Below is a small trained network, with its code and all its weights. Each question gives an input and a class and asks what happens when units are switched off, that is, made to give their printed mean instead of their output.

import numpy as np


def w(rows, s, z=0):
    codes = np.array(rows[::2]) - 128.0
    scale = np.full(codes.shape[1], s)
    scale[-1] = z or s
    return codes * scale


def f(y):
    return np.maximum(y, 0)


def log_softmax(a):
    a = a - a.max(-1, keepdims=True)
    return a - np.log(np.exp(a).sum(-1, keepdims=True))


def net(x, mask):
    res = np.array(x, float).reshape(1, 7) / 4 @ E
    y = f(res @ A[0][:, :-1].T + A[0][:, -1])
    res = res + np.where(mask, y, B[0][:, -1]) @ B[0][:, :-1]
    return log_softmax(res[-1] @ U[:, :-1].T + U[:, -1])


A, B = {}, {}
E = w([
[125,86,87,30,61,164,230,112,57,74],'x0',
[179,189,141,75,152,186,89,174,107,93],'x1',
[166,121,149,174,41,84,172,167,202,85],'x2',
[107,111,254,170,82,222,109,141,142,66],'x3',
[197,174,159,130,127,127,98,182,158,101],'x4',
[95,138,142,204,161,92,84,117,181,183],'x5',
[120,176,116,176,78,149,147,157,207,99],'x6',
],0.0065)
A[0] = w([
[134,99,143,160,117,66,134,123,159,147,228],'N0',
[140,110,142,153,109,93,126,137,152,132,7],'N1',
[158,133,180,128,43,198,162,179,134,43,19],'N2',
[132,85,62,81,87,103,229,96,99,121,222],'N3',
[2,157,133,175,170,162,82,65,146,168,130],'N4',
[112,101,49,82,106,105,192,82,101,132,137],'N5',
[163,213,74,148,128,96,131,185,182,142,139],'N6',
[165,224,65,149,133,97,129,180,197,137,132],'N7',
[139,148,105,47,203,169,101,108,50,134,140],'N8',
[146,127,148,181,96,74,130,150,187,133,124],'N9',
[81,142,195,204,168,133,49,128,178,162,111],'N10',
[145,154,102,39,216,177,97,117,40,135,148],'N11',
[114,100,59,85,102,105,194,83,100,131,115],'N12',
],0.0063,0.0018)
B[0] = w([
[134,114,117,146,199,88,109,111,95,184,198],'N0',
[141,144,142,140,161,115,102,138,119,148,153],'N1',
[127,215,192,67,42,236,163,215,247,22,227],'N2',
[32,43,57,96,111,96,232,69,76,153,239],'N3',
[69,44,42,88,115,42,201,60,32,212,220],'N4',
[78,51,65,123,137,74,181,74,60,174,215],'N5',
[195,204,207,187,196,133,38,166,160,148,211],'N6',
[187,185,194,176,198,125,49,160,161,149,219],'N7',
[192,178,172,206,245,85,46,142,158,190,235],'N8',
[168,150,153,182,225,97,69,135,107,192,211],'N9',
[91,55,55,132,187,7,157,49,20,253,253],'N10',
[189,179,173,206,246,78,41,150,163,197,249],'N11',
[77,63,67,108,122,89,190,80,72,162,208],'N12',
],0.0049,0.0061)
U = w([
[182,170,162,153,166,125,40,152,138,138,113],'0',
[119,142,143,91,11,201,168,165,150,55,7],'1',
[75,56,72,125,128,91,164,77,94,155,238],'2',
],0.011,0.0014)

Each question gives the input, the list of numbers given to net, and the class t.
The units are the neurons (one row each of A and B). Each row of codes is followed by its name. A weight is (code - 128) times the scale printed after its matrix; where a second scale follows, it is the last column's (A, B and U).
mask holds one flag per neuron, in row order. A switched-off neuron (its flag False) gives its mean, the last column of its row in B, instead of its output. The means were averaged over made-up inputs and are rounded, as every weight is.
A unit's drop is (log p(t) with every unit on - log p(t) with that unit switched off) / (log p(t) with every unit on - log p(t) with every unit switched off).
The circuit of an input: a set's keep is (log p(t) with only the set's units on - log p(t) with every unit switched off) / (log p(t) with every unit on - log p(t) with every unit switched off). Starting from the 12 units with the biggest drops (on a tie, the unit counted first), units are removed one at a time, each time the one whose removal leaves the highest keep (on an exact tie, the one counted first), for as long as the keep stays at least 0.8.
units of the circuit, in order: the units of the circuit, biggest drop first
top k neurons: the k neurons with the biggest drops, biggest first
drop when u is switched off: that unit's drop, to one decimal
input [-4,3,-3,1,-5,1,5], class 2: units of the circuit, in order	(N4)
input [6,5,5,2,5,7,1], class 1: units of the circuit, in order	(N2 N11)
input [2,5,-2,-8,3,-6,-4], class 0: top 4 neurons	(N11 N8 N10 N4)
input [5,-2,4,7,-3,-1,-8], class 1: units of the circuit, in order	(N2 N10)
input [3,-5,5,8,6,5,-3], class 1: top 2 neurons	(N2 N11)
input [-3,-2,-4,2,-1,5,7], class 2: top 2 neurons	(N4 N10)
input [-2,5,-6,-1,-8,0,-3], class 0: top 4 neurons	(N11 N8 N3 N10)
input [6,-6,-2,7,1,-4,1], class 1: drop when N2 is switched off	0.2
input [-5,-3,-6,8,5,6,6], class 2: drop when N10 is switched off	0.4
input [2,-1,5,3,-2,-1,-4], class 1: drop when N4 is switched off	0.1
input [-5,1,8,-8,-5,6,-1], class 0: drop when N6 is switched off	0.1
